Below are the code and all the weights of a small trained network. Each question names an input and a class and asks about switching units off, where a switched-off unit gives its printed mean instead of its output.

import numpy as np


def w(rows, s, z=0):
    codes = np.array(rows[::2]) - 128.0
    scale = np.full(codes.shape[1], s)
    scale[-1] = z or s
    return codes * scale


def f(y):
    return np.maximum(y, 0)


def log_softmax(a):
    a = a - a.max(-1, keepdims=True)
    return a - np.log(np.exp(a).sum(-1, keepdims=True))


def net(x, mask):
    res = np.array(x, float).reshape(1, 4) / 4 @ E
    y = f(res @ A[0][:, :-1].T + A[0][:, -1])
    res = res + np.where(mask, y, B[0][:, -1]) @ B[0][:, :-1]
    return log_softmax(res[-1] @ U[:, :-1].T + U[:, -1])


A, B = {}, {}
E = w([
[196,151,68,73,63,130,247,232,205,44,208],'x0',
[109,118,131,111,150,138,120,156,127,111,118],'x1',
[180,2,175,175,69,50,40,196,226,160,90],'x2',
[79,185,236,30,51,191,71,68,249,111,163],'x3',
],0.0074)
A[0] = w([
[145,111,51,199,196,78,171,160,32,148,104,114],'n0',
[66,204,94,134,169,213,206,80,72,98,174,44],'n1',
[50,98,172,189,200,127,60,19,84,184,77,82],'n2',
[198,176,87,109,45,124,224,236,172,38,243,36],'n3',
[70,134,181,98,110,159,106,73,176,109,149,67],'n4',
[201,3,184,183,56,25,14,224,225,137,73,4],'n5',
[84,241,88,72,181,173,156,46,26,67,131,52],'n6',
[45,131,166,139,158,116,51,63,75,200,71,88],'n7',
[65,172,229,40,51,199,70,62,204,115,143,145],'n8',
[78,121,187,162,166,121,77,51,89,150,88,89],'n9',
[47,185,229,72,76,171,90,58,206,122,170,134],'n10',
[63,139,173,177,176,142,47,72,74,179,70,85],'n11',
[162,64,44,201,194,73,174,175,15,156,88,151],'n12',
],0.0057,0.0022)
B[0] = w([
[191,144,138,135,190,65,51,81,129,68,69,228],'n0',
[49,144,203,172,174,191,150,95,62,202,151,208],'n1',
[110,77,61,54,69,160,168,202,186,102,179,240],'n2',
[116,49,70,43,49,123,162,212,203,123,221,218],'n3',
[176,136,143,158,136,123,101,148,99,93,87,174],'n4',
[3,177,248,200,205,199,196,38,29,230,175,240],'n5',
[49,165,212,173,164,190,145,74,58,201,150,226],'n6',
[109,81,66,86,56,152,157,188,202,137,193,223],'n7',
[208,185,79,173,195,18,49,66,147,75,52,228],'n8',
[115,46,76,78,81,96,142,203,169,135,170,205],'n9',
[170,172,95,145,149,44,87,92,131,69,44,218],'n10',
[116,70,78,37,81,161,183,192,190,120,167,224],'n11',
[211,188,109,151,189,36,26,107,144,51,57,250],'n12',
],0.006,0.011)
U = w([
[213,166,92,151,151,69,46,75,136,43,7,247],'0',
[106,75,45,56,43,147,180,204,179,122,194,71],'1',
[30,157,254,180,155,180,165,53,70,231,140,75],'2',
],0.0089,0.0012)

Each question gives the input, the list of numbers given to net, and the class t.
The units are the neurons (one row each of A and B). Each row of codes is followed by its name. A weight is (code - 128) times the scale printed after its matrix; where a second scale follows, it is the last column's (A, B and U).
mask holds one flag per neuron, in row order. A switched-off neuron (its flag False) gives its mean, the last column of its row in B, instead of its output. The means were averaged over made-up inputs and are rounded, as every weight is.
A unit's drop is (log p(t) with every unit on - log p(t) with that unit switched off) / (log p(t) with every unit on - log p(t) with every unit switched off).
The circuit of an input: a set's keep is (log p(t) with only the set's units on - log p(t) with every unit switched off) / (log p(t) with every unit on - log p(t) with every unit switched off). Starting from the 12 units with the biggest drops (on a tie, the unit counted first), units are removed one at a time, each time the one whose removal leaves the highest keep (on an exact tie, the one counted first), for as long as the keep stays at least 0.8.
circuit, biggest first: the units of the circuit, biggest drop first
most important unit: the unit with the biggest drop
k most important neurons: the k neurons with the biggest drops, biggest first
drop of u: that unit's drop, to one decimal
input [5,-8,2,-7], class 0: circuit, biggest first : n12
input [-4,5,-3,3], class 1: circuit, biggest first : n12, n5
input [-7,-4,8,0], class 2: 2 most important neurons : n5, n3
input [-2,-8,-7,8], class 0: 2 most important neurons : n8, n10
input [3,-3,4,-1], class 2: 2 most important neurons : n5, n2
input [3,-3,-7,7], class 0: 3 most important neurons : n8, n10, n5
input [-8,5,6,-7], class 1: 3 most important neurons : n2, n11, n7
input [-4,0,-1,-3], class 1: 3 most important neurons : n8, n10, n2
input [-5,-5,-4,4], class 1: 2 most important neurons : n12, n5
input [-1,-5,7,5], class 2: 2 most important neurons : n5, n12
input [2,-8,7,5], class 2: 2 most important neurons : n5, n12
input [-2,-5,6,5], class 2: 3 most important neurons : n5, n12, n0
input [0,6,-5,8], class 0: drop of n8 : 0.5
input [-8,7,-8,5], class 1: drop of n11 : 0.5
input [-6,5,6,2], class 1: most important unit : n2
input [0,-6,8,6], class 2: drop of n5 : 3.2
input [-1,-7,-4,6], class 0: drop of n8 : 0.4
